Below is a small trained network, with its code and all its weights. Each question gives an input and a class and asks what happens when units are switched off, that is, made to give their printed mean instead of their output.

import numpy as np


def w(rows, s, z=0):
    codes = np.array(rows[::2]) - 128.0
    scale = np.full(codes.shape[1], s)
    scale[-1] = z or s
    return codes * scale


def f(y):
    return np.maximum(y, 0)


def log_softmax(a):
    a = a - a.max(-1, keepdims=True)
    return a - np.log(np.exp(a).sum(-1, keepdims=True))


def net(x, mask):
    res = np.array(x, float).reshape(1, 5) / 4 @ E
    y = f(res @ A[0][:, :-1].T + A[0][:, -1])
    res = res + np.where(mask, y, B[0][:, -1]) @ B[0][:, :-1]
    return log_softmax(res[-1] @ U[:, :-1].T + U[:, -1])


A, B = {}, {}
E = w([
[109,229,231,187,127,81,69,146],'x0',
[150,67,145,183,73,14,173,71],'x1',
[225,69,175,91,198,90,74,133],'x2',
[29,151,132,105,210,62,195,91],'x3',
[51,127,213,196,162,188,38,2],'x4',
],0.0082)
A[0] = w([
[128,103,158,140,135,165,83,103,155],'N0',
[154,128,83,152,65,116,168,136,120],'N1',
[142,108,63,80,141,115,208,153,254],'N2',
[179,101,164,175,120,107,73,115,178],'N3',
[135,217,154,120,119,155,126,164,150],'N4',
[134,125,173,159,119,62,101,87,140],'N5',
[6,163,82,118,137,183,181,108,118],'N6',
[225,68,123,82,147,93,165,173,158],'N7',
[188,186,141,121,120,145,90,213,146],'N8',
[132,30,146,146,85,164,101,59,85],'N9',
[93,127,166,169,115,25,203,76,180],'N10',
[165,74,88,80,138,92,212,150,224],'N11',
[104,129,176,124,173,137,103,60,145],'N12',
[99,141,199,136,163,124,64,86,179],'N13',
],0.012,0.0028)
B[0] = w([
[173,158,128,167,150,124,95,137,168],'N0',
[128,105,147,106,191,130,91,120,184],'N1',
[82,95,134,50,143,139,151,143,242],'N2',
[136,186,132,187,115,142,136,140,177],'N3',
[127,129,183,113,118,92,123,174,177],'N4',
[90,162,110,139,155,164,185,154,172],'N5',
[101,210,67,191,126,205,183,82,212],'N6',
[138,53,63,152,108,102,131,96,247],'N7',
[91,109,166,125,72,81,158,177,201],'N8',
[184,99,72,192,133,126,59,57,179],'N9',
[4,161,105,139,127,173,208,211,201],'N10',
[89,54,50,72,132,111,133,126,247],'N11',
[123,139,93,101,201,165,87,153,185],'N12',
[121,213,122,70,204,109,88,173,197],'N13',
],0.011,0.016)
U = w([
[154,180,124,150,180,151,75,109,124],'0',
[76,169,133,147,109,149,254,148,174],'1',
[140,151,255,93,135,86,79,169,110],'2',
[234,63,130,176,66,108,95,84,171],'3',
[164,118,116,85,120,166,161,52,68],'4',
[161,138,176,79,118,111,141,59,2],'5',
[109,29,101,63,150,105,142,128,140],'6',
],0.012,0.0033)

Each question gives the input, the list of numbers given to net, and the class t.
The units are the neurons (one row each of A and B). Each row of codes is followed by its name. A weight is (code - 128) times the scale printed after its matrix; where a second scale follows, it is the last column's (A, B and U).
mask holds one flag per neuron, in row order. A switched-off neuron (its flag False) gives its mean, the last column of its row in B, instead of its output. The means were averaged over made-up inputs and are rounded, as every weight is.
A unit's drop is (log p(t) with every unit on - log p(t) with that unit switched off) / (log p(t) with every unit on - log p(t) with every unit switched off).
The circuit of an input: a set's keep is (log p(t) with only the set's units on - log p(t) with every unit switched off) / (log p(t) with every unit on - log p(t) with every unit switched off). Starting from the 12 units with the biggest drops (on a tie, the unit counted first), units are removed one at a time, each time the one whose removal leaves the highest keep (on an exact tie, the one counted first), for as long as the keep stays at least 0.8.
units of the circuit, in order: the units of the circuit, biggest drop first
unit that matters most: the unit with the biggest drop
top k neurons: the k neurons with the biggest drops, biggest first
drop when u is switched off: that unit's drop, to one decimal
input [5,4,6,-6,0], class 3: top 2 neurons	N10; N6
input [3,-6,7,4,2], class 2: unit that matters most	N6
input [-1,-5,-1,-6,0], class 2: units of the circuit, in order	N7; N6; N11
input [-3,4,-2,-2,3], class 0: top 3 neurons	N7; N9; N11
input [-7,0,4,-1,6], class 0: top 2 neurons	N7; N12
input [0,2,4,-4,-2], class 3: top 2 neurons	N10; N2
input [3,7,-6,-8,-6], class 6: top 2 neurons	N1; N6
input [-7,-7,0,7,4], class 1: top 2 neurons	N6; N9
input [-1,3,8,8,2], class 1: top 2 neurons	N10; N5
input [3,5,-3,-7,3], class 0: drop when N9 is switched off	0.1
input [-1,6,5,5,4], class 1: drop when N10 is switched off	1.6
input [5,5,8,5,-4], class 1: drop when N10 is switched off	0.7
